Below is a small trained network, with its code and all its weights. Each question gives an input and a class and asks what happens when units are switched off, that is, made to give their printed mean instead of their output.

import numpy as np


def w(rows, s, z=0):
    codes = np.array(rows[::2]) - 128.0
    scale = np.full(codes.shape[1], s)
    scale[-1] = z or s
    return codes * scale


def f(y):
    return np.maximum(y, 0)


def log_softmax(a):
    a = a - a.max(-1, keepdims=True)
    return a - np.log(np.exp(a).sum(-1, keepdims=True))


def net(x, mask):
    res = np.array(x, float).reshape(1, 6) / 4 @ E
    y = f(res @ A[0][:, :-1].T + A[0][:, -1])
    res = res + np.where(mask, y, B[0][:, -1]) @ B[0][:, :-1]
    return log_softmax(res[-1] @ U[:, :-1].T + U[:, -1])


A, B = {}, {}
E = w([
[50,97,40,167,80],'x0',
[118,253,72,167,198],'x1',
[191,173,54,45,57],'x2',
[211,69,71,177,173],'x3',
[127,129,129,128,127],'x4',
[125,130,128,127,131],'x5',
],0.0071)
A[0] = w([
[163,154,94,74,100,48],'N1',
[95,115,180,174,178,31],'N2',
[121,59,132,125,77,82],'N3',
[159,151,95,82,99,14],'N4',
[162,148,185,107,142,76],'N5',
[155,147,184,103,147,61],'N6',
[61,159,167,86,104,109],'N7',
[160,152,183,110,145,49],'N8',
[180,72,80,176,168,176],'N9',
[111,255,60,178,199,88],'N10',
[94,119,182,180,174,24],'N11',
[165,158,93,77,98,45],'N12',
[165,154,179,107,149,26],'N13',
[62,163,159,97,98,114],'N14',
[77,100,93,151,92,133],'N15',
[68,120,71,157,93,1],'N16',
[100,123,166,171,164,53],'N17',
[163,153,182,108,145,35],'N18',
[69,121,73,164,97,87],'N19',
[168,159,91,73,95,47],'N20',
[53,117,64,150,87,70],'N21',
[159,155,99,92,101,47],'N22',
[189,81,64,181,159,105],'N23',
],0.0088,0.0034)
B[0] = w([
[75,95,90,189,109,171],'N1',
[76,95,66,188,97,171],'N2',
[144,93,167,63,142,178],'N3',
[73,94,96,179,111,158],'N4',
[173,125,81,127,176,169],'N5',
[178,126,74,127,167,165],'N6',
[182,189,167,170,95,184],'N7',
[178,123,73,127,182,162],'N8',
[135,210,203,136,72,203],'N9',
[113,2,220,13,84,254],'N10',
[78,85,69,193,97,171],'N11',
[64,84,74,191,103,172],'N12',
[190,121,66,127,173,160],'N13',
[179,181,169,165,98,182],'N14',
[195,139,111,111,175,170],'N15',
[226,128,92,125,192,156],'N16',
[83,83,73,185,88,162],'N17',
[174,123,84,127,174,161],'N18',
[204,135,108,119,179,169],'N19',
[62,89,77,196,107,177],'N20',
[213,140,101,126,184,175],'N21',
[72,89,97,175,117,160],'N22',
[151,209,204,149,69,191],'N23',
],0.0078,0.0071)
U = w([
[55,73,55,224,98,71],'0',
[129,136,139,113,130,254],'1',
[204,151,70,108,217,72],'2',
[116,26,204,16,95,87],'3',
[146,254,200,173,61,76],'4',
[114,149,135,121,117,198],'5',
],0.0091,0.0072)

Each question gives the input, the list of numbers given to net, and the class t.
The units are the neurons (one row each of A and B). Each row of codes is followed by its name. A weight is (code - 128) times the scale printed after its matrix; where a second scale follows, it is the last column's (A, B and U).
mask holds one flag per neuron, in row order. A switched-off neuron (its flag False) gives its mean, the last column of its row in B, instead of its output. The means were averaged over made-up inputs and are rounded, as every weight is.
A unit's drop is (log p(t) with every unit on - log p(t) with that unit switched off) / (log p(t) with every unit on - log p(t) with every unit switched off).
The circuit of an input: a set's keep is (log p(t) with only the set's units on - log p(t) with every unit switched off) / (log p(t) with every unit on - log p(t) with every unit switched off). Starting from the 12 units with the biggest drops (on a tie, the unit counted first), units are removed one at a time, each time the one whose removal leaves the highest keep (on an exact tie, the one counted first), for as long as the keep stays at least 0.8.
circuit, biggest first: the units of the circuit, biggest drop first
most important unit: the unit with the biggest drop
k most important neurons: the k neurons with the biggest drops, biggest first
drop of u: that unit's drop, to one decimal
input [0,3,-6,-4,1,-1], class 0: circuit, biggest first	N11, N2
input [1,5,-8,-6,-7,4], class 0: 2 most important neurons	N11, N2
input [8,-2,6,-4,-8,-5], class 2: most important unit	N21
input [1,-5,3,-7,-3,-2], class 4: circuit, biggest first	N10, N7
input [-1,0,4,-8,6,5], class 4: 2 most important neurons	N7, N14
input [6,-1,7,-3,-6,3], class 0: circuit, biggest first	N20, N12
input [3,5,1,7,5,3], class 4: circuit, biggest first	N23, N9
input [8,5,-3,0,-6,-3], class 2: circuit, biggest first	N21, N19
input [0,-7,-6,-7,-8,-5], class 5: 3 most important neurons	N10, N7, N14
input [-1,3,-8,-8,-6,4], class 0: 3 most important neurons	N11, N2, N17
input [-5,6,0,7,-7,1], class 4: 3 most important neurons	N23, N9, N3
input [5,-7,6,8,-1,-4], class 4: 3 most important neurons	N23, N9, N10
input [1,8,2,-7,1,-3], class 3: drop of N10	1.2
input [-7,0,0,-1,3,-3], class 2: drop of N17	0.0
input [-6,-6,7,8,0,-3], class 4: drop of N2	0.1
input [-1,-1,-2,-7,1,1], class 4: drop of N14	0.2
input [-4,-4,0,1,-2,-3], class 2: most important neuron	N10
input [2,1,2,8,4,-2], class 4: 2 most important neurons	N23, N9
